Here is a tiny trained network, its code and every weight. The questions are about switching its units off for an input and a target symbol, where a switched-off unit gives its printed mean instead of its output.

import numpy as np


def w(rows, s, z=0):
    codes = np.array(rows[::2]) - 128.0
    scale = np.full(codes.shape[1], s)
    scale[-1] = z or s
    return codes * scale


def norm(h):
    return h / np.sqrt((h * h).mean(-1, keepdims=True) + 1e-5)


def f(y):
    return np.maximum(y, 0)


def softmax(a):
    e = np.exp(a - a.max(-1, keepdims=True))
    return e / e.sum(-1, keepdims=True)


def log_softmax(a):
    a = a - a.max(-1, keepdims=True)
    return a - np.log(np.exp(a).sum(-1, keepdims=True))


def net(x, mask):
    ids = ['ΓΛΣΦΨΩαεζητ'.index(c) for c in x.split()]
    T = len(ids)
    res = E[ids] + P[:T]
    u = 0
    for l in range(2):
        r = norm(res)
        for j in range(2):
            rows = slice(2 * j, 2 * j + 2)
            q, k, v = (r @ M[l][rows].T for M in (Q, K, V))
            z = softmax(np.where(np.tri(T) > 0, q @ k.T / 2**0.5, -1e9)) @ v
            o = O[l][rows]
            res = res + np.where(mask[u + j], z, o[:, -1]) @ o[:, :-1]
        u += 2
        y = f(norm(res) @ A[l][:, :-1].T + A[l][:, -1])
        res = res + np.where(mask[u : u + 16], y, B[l][:, -1]) @ B[l][:, :-1]
        u += 16
    return log_softmax(norm(res)[-1] @ U[:, :-1].T + U[:, -1])


Q, K, V, O, A, B = {}, {}, {}, {}, {}, {}
E = w([
[155,135,163,138,139,99],'Γ',
[156,119,154,139,132,63],'Λ',
[145,112,146,85,88,100],'Σ',
[102,124,127,160,137,109],'Φ',
[190,130,140,66,140,125],'Ψ',
[45,174,91,180,194,178],'Ω',
[114,104,149,141,151,75],'α',
[114,98,144,139,251,115],'ε',
[124,69,149,154,119,76],'ζ',
[83,104,100,149,147,94],'η',
[141,130,158,144,120,90],'τ',
],0.028)
P = w([
[150,216,82,113,93,73],'0',
[4,118,245,171,148,136],'1',
[112,163,87,179,71,113],'2',
[213,143,89,111,151,82],'3',
[25,104,214,169,158,155],'4',
[119,147,91,170,81,137],'5',
[209,133,85,118,160,108],'6',
[43,99,201,163,156,180],'7',
[120,132,92,161,91,153],'8',
[200,126,83,123,164,131],'9',
[55,96,186,152,154,197],'10',
[123,122,91,155,97,170],'11',
[208,116,83,120,172,138],'12',
],0.015)
Q[0] = w([
[222,107,1,109,120,147],'L0H0',
[219,145,62,187,238,31],'L0H0',
[124,119,153,104,188,20],'L0H1',
[36,99,196,163,47,127],'L0H1',
],0.0081)
K[0] = w([
[149,6,156,161,100,216],'L0H0',
[207,23,91,167,118,162],'L0H0',
[136,20,152,106,82,128],'L0H1',
[97,200,193,203,122,15],'L0H1',
],0.012)
V[0] = w([
[44,14,226,115,155,172],'L0H0',
[35,168,154,84,170,2],'L0H0',
[192,136,89,142,242,219],'L0H1',
[132,62,136,11,78,194],'L0H1',
],0.0033)
O[0] = w([
[153,103,156,218,78,104,3],'L0H0',
[145,124,121,146,156,160,251],'L0H0',
[80,163,83,109,173,7,26],'L0H1',
[154,109,78,136,151,186,27],'L0H1',
],0.011,0.0032)
A[0] = w([
[139,81,30,117,42,132,3],'L0N0',
[167,140,168,164,50,89,21],'L0N1',
[70,111,107,179,177,115,39],'L0N2',
[80,101,163,182,178,90,126],'L0N3',
[105,86,134,152,111,110,141],'L0N4',
[118,68,150,107,214,94,191],'L0N5',
[147,250,153,93,105,161,85],'L0N6',
[103,110,145,186,114,163,72],'L0N7',
[154,84,155,135,149,153,155],'L0N8',
[186,116,96,137,158,102,145],'L0N9',
[117,60,179,125,74,171,187],'L0N10',
[184,115,133,212,114,113,155],'L0N11',
[60,93,131,132,158,125,164],'L0N12',
[169,95,115,143,109,82,142],'L0N13',
[123,37,95,176,47,69,82],'L0N14',
[137,126,120,200,200,171,183],'L0N15',
],0.014,0.0057)
B[0] = w([
[112,7,103,117,118,164,141],'L0N0',
[137,136,141,169,102,125,190],'L0N1',
[173,111,179,151,149,117,179],'L0N2',
[101,120,97,88,137,176,237],'L0N3',
[112,159,137,132,114,138,178],'L0N4',
[125,170,156,139,105,142,255],'L0N5',
[73,92,123,149,144,109,155],'L0N6',
[114,132,139,101,149,107,171],'L0N7',
[99,84,91,162,143,124,187],'L0N8',
[178,98,143,76,130,131,208],'L0N9',
[115,162,152,136,174,133,213],'L0N10',
[152,133,120,114,111,95,227],'L0N11',
[166,134,111,117,127,127,206],'L0N12',
[124,135,139,137,77,144,206],'L0N13',
[146,201,118,144,80,141,200],'L0N14',
[164,132,136,127,69,81,213],'L0N15',
],0.015,0.01)
Q[1] = w([
[106,90,73,229,78,166],'L1H0',
[247,119,55,104,99,34],'L1H0',
[114,129,221,95,188,182],'L1H1',
[79,162,146,198,142,165],'L1H1',
],0.011)
K[1] = w([
[135,151,128,118,14,168],'L1H0',
[194,121,121,197,141,223],'L1H0',
[10,71,129,78,168,91],'L1H1',
[64,168,109,121,78,78],'L1H1',
],0.012)
V[1] = w([
[93,112,229,101,2,149],'L1H0',
[182,2,217,111,129,36],'L1H0',
[134,104,228,136,49,67],'L1H1',
[164,192,191,201,145,210],'L1H1',
],0.0095)
O[1] = w([
[129,60,164,91,6,207,217],'L1H0',
[245,142,214,109,121,141,149],'L1H0',
[18,140,75,88,156,1,255],'L1H1',
[146,153,142,249,150,56,187],'L1H1',
],0.0096,0.0072)
A[1] = w([
[102,115,137,223,105,135,22],'L1N0',
[175,113,163,114,152,104,130],'L1N1',
[180,40,46,76,127,112,74],'L1N2',
[74,168,174,148,193,139,157],'L1N3',
[124,139,44,143,85,118,2],'L1N4',
[154,142,145,66,101,66,15],'L1N5',
[111,209,121,202,108,120,62],'L1N6',
[195,135,126,91,187,189,147],'L1N7',
[133,116,79,184,112,77,91],'L1N8',
[63,150,160,129,91,132,111],'L1N9',
[153,98,163,89,136,186,198],'L1N10',
[131,142,87,79,193,148,68],'L1N11',
[121,124,141,133,100,59,168],'L1N12',
[113,7,153,146,112,117,80],'L1N13',
[80,125,116,214,140,120,104],'L1N14',
[105,119,148,138,89,233,70],'L1N15',
],0.017,0.0064)
B[1] = w([
[129,29,150,60,97,221,156],'L1N0',
[122,137,154,93,130,200,187],'L1N1',
[121,216,109,26,119,100,180],'L1N2',
[171,110,52,152,21,98,216],'L1N3',
[190,184,95,202,178,167,155],'L1N4',
[103,112,119,215,132,172,209],'L1N5',
[113,90,112,45,185,88,211],'L1N6',
[63,145,176,205,42,145,173],'L1N7',
[169,162,109,148,171,78,177],'L1N8',
[216,87,120,140,124,129,206],'L1N9',
[161,161,48,90,208,37,195],'L1N10',
[179,127,161,141,150,218,146],'L1N11',
[77,134,141,139,194,163,244],'L1N12',
[213,22,57,200,145,31,150],'L1N13',
[64,160,210,71,131,169,167],'L1N14',
[76,92,149,175,250,164,163],'L1N15',
],0.011)
U = w([
[98,99,138,108,187,148,252],'Γ',
[52,132,212,109,87,36,58],'Λ',
[195,80,70,82,120,54,94],'Σ',
[27,143,100,130,65,151,200],'Φ',
[135,233,123,56,103,144,30],'Ψ',
[92,197,89,175,195,39,83],'Ω',
[109,44,148,139,57,151,227],'α',
[191,136,204,181,156,121,165],'ε',
[142,159,104,204,11,46,29],'ζ',
[144,130,52,189,140,173,217],'η',
[117,46,122,205,149,53,187],'τ',
],0.011,0.0033)

Each question gives the input, a string of symbols that net reads in full, and the target symbol t.
The units are the heads (2 rows each of Q, K, V and O) and the neurons (one row each of A and B). Each row of codes is followed by its name. A weight is (code - 128) times the scale printed after its matrix; where a second scale follows, it is the last column's (O, A, B and U).
mask holds one flag per unit, layer by layer, with each layer's heads first. A switched-off unit (its flag False) gives its mean, the last column of its rows in O or B, instead of its output. The means were averaged over made-up inputs and are rounded, as every weight is.
A unit's drop is (log p(t) with every unit on - log p(t) with that unit switched off) / (log p(t) with every unit on - log p(t) with every unit switched off).
The circuit of an input: a set's keep is (log p(t) with only the set's units on - log p(t) with every unit switched off) / (log p(t) with every unit on - log p(t) with every unit switched off). Starting from the 12 units with the biggest drops (on a tie, the unit counted first), units are removed one at a time, each time the one whose removal leaves the highest keep (on an exact tie, the one counted first), for as long as the keep stays at least 0.8.
units of the circuit, in order: the units of the circuit, biggest drop first
top k neurons: the k neurons with the biggest drops, biggest first
heads that matter: for each layer, one digit per head in row order, 1 if its drop is at least 0.15 and else 0, layers parted by /
input Ω τ Λ Ψ Σ, target Φ: units of the circuit, in order => (L1H0, L0H1, L0N15)
input τ α τ η Λ Φ τ η ε, target ε: top neuron => (L0N15)
input Λ Λ ε Φ Γ Φ η, target ε: units of the circuit, in order => (L0N2, L1H0, L1N3, L0N15)
input Ψ Λ ζ η Φ Λ Ψ Λ Φ ζ Λ, target ζ: heads that matter => 10 / 10
input Ω ζ ζ τ Λ Γ Λ η Ω η Σ α, target Ψ: heads that matter => 00 / 00
input η Ψ Φ Φ ζ Φ η, target ζ: units of the circuit, in order => (L0H0, L0N14)
input τ Φ Ψ Σ Φ Ψ τ Σ Ψ Ψ, target Ψ: heads that matter => 01 / 00
input Λ Γ τ τ Λ, target ε: heads that matter => 10 / 10
input Φ Ψ τ τ Λ, target η: heads that matter => 10 / 11
input Σ Ψ τ Λ τ, target Γ: top 2 neurons => (L0N6, L1N15)
input Σ Λ Γ ε Ψ Φ ζ Φ Ψ Ψ α, target Γ: top 2 neurons => (L0N5, L0N6)
input Λ Σ Ω, target Γ: heads that matter => 00 / 00
input Λ Ψ Ψ Λ τ, target ε: top 3 neurons => (L0N6, L0N5, L0N11)
input Λ Λ η ε Λ α ζ, target ζ: units of the circuit, in order => (L0N14)
input Γ ζ Ψ ζ Λ ζ Σ τ Γ ζ Λ, target Ψ: heads that matter => 10 / 11
input ε τ ζ ε Γ τ τ, target ε: top 3 neurons => (L0N9, L1N3, L0N11)
input Γ Φ Γ α ε, target Ψ: heads that matter => 10 / 11
input Λ Ψ Ψ Γ Λ Σ, target α: heads that matter => 10 / 00
input Λ τ τ τ, target τ: heads that matter => 11 / 10
input Ψ ζ Λ Φ Φ Γ Ω ε Φ Γ, target ε: top 2 neurons => (L0N15, L0N8)
input Φ η Ψ Γ, target Ψ: heads that matter => 01 / 00
input τ α Λ Λ Φ Φ ζ Λ τ, target Λ: top neuron => (L1N6)
input Ω Λ τ α Λ, target Φ: heads that matter => 01 / 11
input α Λ Φ τ τ Λ Λ τ Λ ε Λ, target τ: heads that matter => 11 / 10
input τ Λ Λ Ψ ζ τ Φ Ψ Λ η ζ Ω, target Γ: top 2 neurons => (L0N15, L0N9)
input Φ ζ Φ α τ Γ η Φ Λ ε, target ε: heads that matter => 00 / 00
input Ψ Ψ Λ Λ τ η α ζ η τ, target ζ: heads that matter => 10 / 00
input ζ Λ Ψ Λ Λ Γ τ τ η Φ Λ, target α: top 4 neurons => (L0N9, L0N1, L0N8, L0N10)
input Λ Λ τ Λ η ζ η Φ Ψ η Ω, target ε: top 2 neurons => (L0N14, L0N6)
input Φ Λ ζ Λ Φ Σ, target α: top 3 neurons => (L0N0, L1N0, L0N14)
